Below are the code and all the weights of a small trained network. Each question names an input and a target symbol and asks about switching units off, where a switched-off unit gives its printed mean instead of its output.

import numpy as np


def w(rows, s, z=0):
    codes = np.array(rows[::2]) - 128.0
    scale = np.full(codes.shape[1], s)
    scale[-1] = z or s
    return codes * scale


def norm(h):
    return h / np.sqrt((h * h).mean(-1, keepdims=True) + 1e-5)


def f(y):
    return y / 2 * (1 + np.tanh(0.7978845608 * (y + 0.044715 * y**3)))


def softmax(a):
    e = np.exp(a - a.max(-1, keepdims=True))
    return e / e.sum(-1, keepdims=True)


def log_softmax(a):
    a = a - a.max(-1, keepdims=True)
    return a - np.log(np.exp(a).sum(-1, keepdims=True))


def net(x, mask):
    ids = ['Δαεηξτφψ'.index(c) for c in x.split()]
    T = len(ids)
    res = E[ids] + P[:T]
    r = norm(res)
    for j in range(2):
        rows = slice(3 * j, 3 * j + 3)
        q, k, v = (r @ M[0][rows].T for M in (Q, K, V))
        z = softmax(np.where(np.tri(T) > 0, q @ k.T / 3**0.5, -1e9)) @ v
        o = O[0][rows]
        res = res + np.where(mask[j], z, o[:, -1]) @ o[:, :-1]
    y = f(norm(res) @ A[0][:, :-1].T + A[0][:, -1])
    res = res + np.where(mask[2:14], y, B[0][:, -1]) @ B[0][:, :-1]
    return log_softmax(norm(res)[-1] @ U[:, :-1].T + U[:, -1])


Q, K, V, O, A, B = {}, {}, {}, {}, {}, {}
E = w([
[222,155,139,62,164,61,80],'Δ',
[92,77,165,97,182,172,238],'α',
[112,114,93,250,200,113,147],'ε',
[108,88,166,127,145,160,17],'η',
[63,147,148,38,104,126,83],'ξ',
[113,102,134,111,14,119,119],'τ',
[82,212,89,111,144,200,94],'φ',
[53,111,204,130,125,93,156],'ψ',
],0.023)
P = w([
[2,75,64,111,83,131,87],'0',
[38,106,93,121,114,151,80],'1',
[87,140,125,112,128,155,88],'2',
[105,155,148,124,121,142,83],'3',
[134,173,168,140,109,137,85],'4',
[177,196,195,156,94,137,85],'5',
[177,220,213,151,98,124,78],'6',
[197,248,235,162,95,115,74],'7',
],0.009)
Q[0] = w([
[141,119,58,160,254,179,225],'head 0',
[132,172,218,93,96,219,83],'head 0',
[120,138,31,75,63,197,141],'head 0',
[145,183,182,31,102,132,97],'head 1',
[118,133,237,114,76,164,110],'head 1',
[77,152,162,86,5,160,159],'head 1',
],0.013)
K[0] = w([
[169,68,48,42,170,95,148],'head 0',
[155,229,209,96,66,176,153],'head 0',
[51,112,125,122,120,219,142],'head 0',
[156,129,75,10,114,36,69],'head 1',
[185,72,159,113,218,27,100],'head 1',
[123,87,6,106,213,55,197],'head 1',
],0.012)
V[0] = w([
[143,220,22,145,156,150,39],'head 0',
[79,72,83,254,158,48,133],'head 0',
[55,210,141,118,116,94,226],'head 0',
[53,149,37,115,173,57,202],'head 1',
[213,200,88,33,218,75,129],'head 1',
[192,193,48,145,11,74,143],'head 1',
],0.0069)
O[0] = w([
[137,255,133,247,76,152,137,232],'head 0',
[166,121,228,225,166,46,94,77],'head 0',
[236,103,38,85,204,137,238,135],'head 0',
[235,211,101,87,129,88,189,106],'head 1',
[167,25,56,148,173,178,139,199],'head 1',
[86,77,137,146,112,178,225,2],'head 1',
],0.0076,0.0027)
A[0] = w([
[154,143,155,95,115,22,103,57],'neuron 0',
[115,48,140,118,117,185,116,97],'neuron 1',
[55,50,143,122,130,172,127,23],'neuron 2',
[172,20,102,87,140,137,117,31],'neuron 3',
[177,94,207,219,164,46,201,144],'neuron 4',
[135,21,202,119,174,136,242,108],'neuron 5',
[187,119,76,154,173,250,168,65],'neuron 6',
[143,122,207,116,24,45,141,20],'neuron 7',
[176,124,92,121,19,22,94,2],'neuron 8',
[138,73,90,100,191,123,159,5],'neuron 9',
[134,186,174,44,61,148,128,35],'neuron 10',
[85,61,108,222,137,217,190,98],'neuron 11',
],0.013,0.0075)
B[0] = w([
[94,197,178,137,117,183,147,167],'neuron 0',
[100,162,138,195,122,81,129,189],'neuron 1',
[98,216,112,130,141,144,153,163],'neuron 2',
[93,150,163,128,87,127,161,201],'neuron 3',
[132,200,131,144,89,56,137,253],'neuron 4',
[125,81,171,108,155,211,141,214],'neuron 5',
[196,149,137,62,133,117,112,196],'neuron 6',
[159,113,115,120,6,162,125,169],'neuron 7',
[77,107,38,177,90,175,173,157],'neuron 8',
[106,62,77,121,174,192,162,147],'neuron 9',
[80,73,98,95,141,78,145,196],'neuron 10',
[190,106,160,27,128,138,129,198],'neuron 11',
],0.018,0.0065)
U = w([
[116,73,64,172,39,131,119,150],'Δ',
[55,112,83,53,155,31,106,88],'α',
[140,133,105,192,173,32,162,222],'ε',
[96,84,135,160,132,148,2,134],'η',
[92,222,50,113,168,175,105,74],'ξ',
[55,178,208,94,84,130,158,2],'τ',
[206,106,88,96,114,104,69,137],'φ',
[115,79,102,184,215,159,165,233],'ψ',
],0.0082,0.0064)

Each question gives the input, a string of symbols that net reads in full, and the target symbol t.
The units are the heads (3 rows each of Q, K, V and O) and the neurons (one row each of A and B). Each row of codes is followed by its name. A weight is (code - 128) times the scale printed after its matrix; where a second scale follows, it is the last column's (O, A, B and U).
mask holds one flag per unit, heads first, then neurons. A switched-off unit (its flag False) gives its mean, the last column of its rows in O or B, instead of its output. The means were averaged over made-up inputs and are rounded, as every weight is.
A unit's drop is (log p(t) with every unit on - log p(t) with that unit switched off) / (log p(t) with every unit on - log p(t) with every unit switched off).
The circuit of an input: a set's keep is (log p(t) with only the set's units on - log p(t) with every unit switched off) / (log p(t) with every unit on - log p(t) with every unit switched off). Starting from the 12 units with the biggest drops (on a tie, the unit counted first), units are removed one at a time, each time the one whose removal leaves the highest keep (on an exact tie, the one counted first), for as long as the keep stays at least 0.8.
circuit, biggest first: the units of the circuit, biggest drop first
most important unit: the unit with the biggest drop
top k neurons: the k neurons with the biggest drops, biggest first
heads that matter: for each layer, one digit per head in row order, 1 if its drop is at least 0.15 and else 0, layers parted by /
drop when u is switched off: that unit's drop, to one decimal
input ε ξ ε ε τ Δ, target τ: circuit, biggest first -> [neuron 3; head 1; head 0]
input Δ ψ φ φ ε, target φ: most important unit -> neuron 11
input α ε τ α α τ Δ ε, target τ: circuit, biggest first -> [head 1; neuron 11]
input ε ε Δ τ ε η ξ, target ξ: heads that matter -> 11
input ε ψ Δ τ, target ψ: circuit, biggest first -> [head 0; head 1; neuron 5]
input ε Δ ψ Δ ε ψ φ Δ, target ψ: circuit, biggest first -> [head 0; head 1; neuron 9]
input τ ε τ ε φ Δ φ η, target φ: circuit, biggest first -> [head 1; head 0; neuron 11; neuron 6]
input Δ Δ Δ ε η ε φ ξ, target φ: circuit, biggest first -> [head 0; head 1; neuron 6; neuron 2]
input ε ψ Δ, target ψ: circuit, biggest first -> [head 1; neuron 9]
input τ φ φ τ α α, target ψ: circuit, biggest first -> [head 0; neuron 9]
input α ε η ξ Δ, target ξ: top 4 neurons -> [neuron 0; neuron 7; neuron 8; neuron 5]
input η α η Δ φ η, target φ: circuit, biggest first -> [head 1; neuron 11; neuron 6]
input τ ε Δ ξ, target ξ: top 3 neurons -> [neuron 2; neuron 10; neuron 1]
input φ Δ τ η φ φ ε ψ, target ψ: most important unit -> head 0
input ψ φ ψ Δ ξ, target ψ: circuit, biggest first -> [head 1; head 0; neuron 9]
input ξ ε Δ, target ξ: circuit, biggest first -> [neuron 0; neuron 8]
input φ τ α α η ε Δ, target η: top 4 neurons -> [neuron 4; neuron 11; neuron 6; neuron 2]
input τ ε η ε ε η τ Δ, target τ: circuit, biggest first -> [neuron 3; head 0; head 1]
input Δ φ φ ξ, target φ: circuit, biggest first -> [head 0; head 1; neuron 6; neuron 11]
input ε ξ ξ η η Δ, target η: top 2 neurons -> [neuron 4; neuron 2]
input τ ε ψ ε ξ φ α, target ψ: circuit, biggest first -> [neuron 5]
input ε ψ φ Δ τ ε, target τ: drop when neuron 0 is switched off -> -0.1
input ψ Δ ξ ε φ ε, target φ: drop when neuron 4 is switched off -> 0.0
input ψ α Δ ψ η φ φ, target φ: drop when neuron 11 is switched off -> 0.1
input ψ φ τ ε η ξ, target α: drop when neuron 10 is switched off -> 0.4
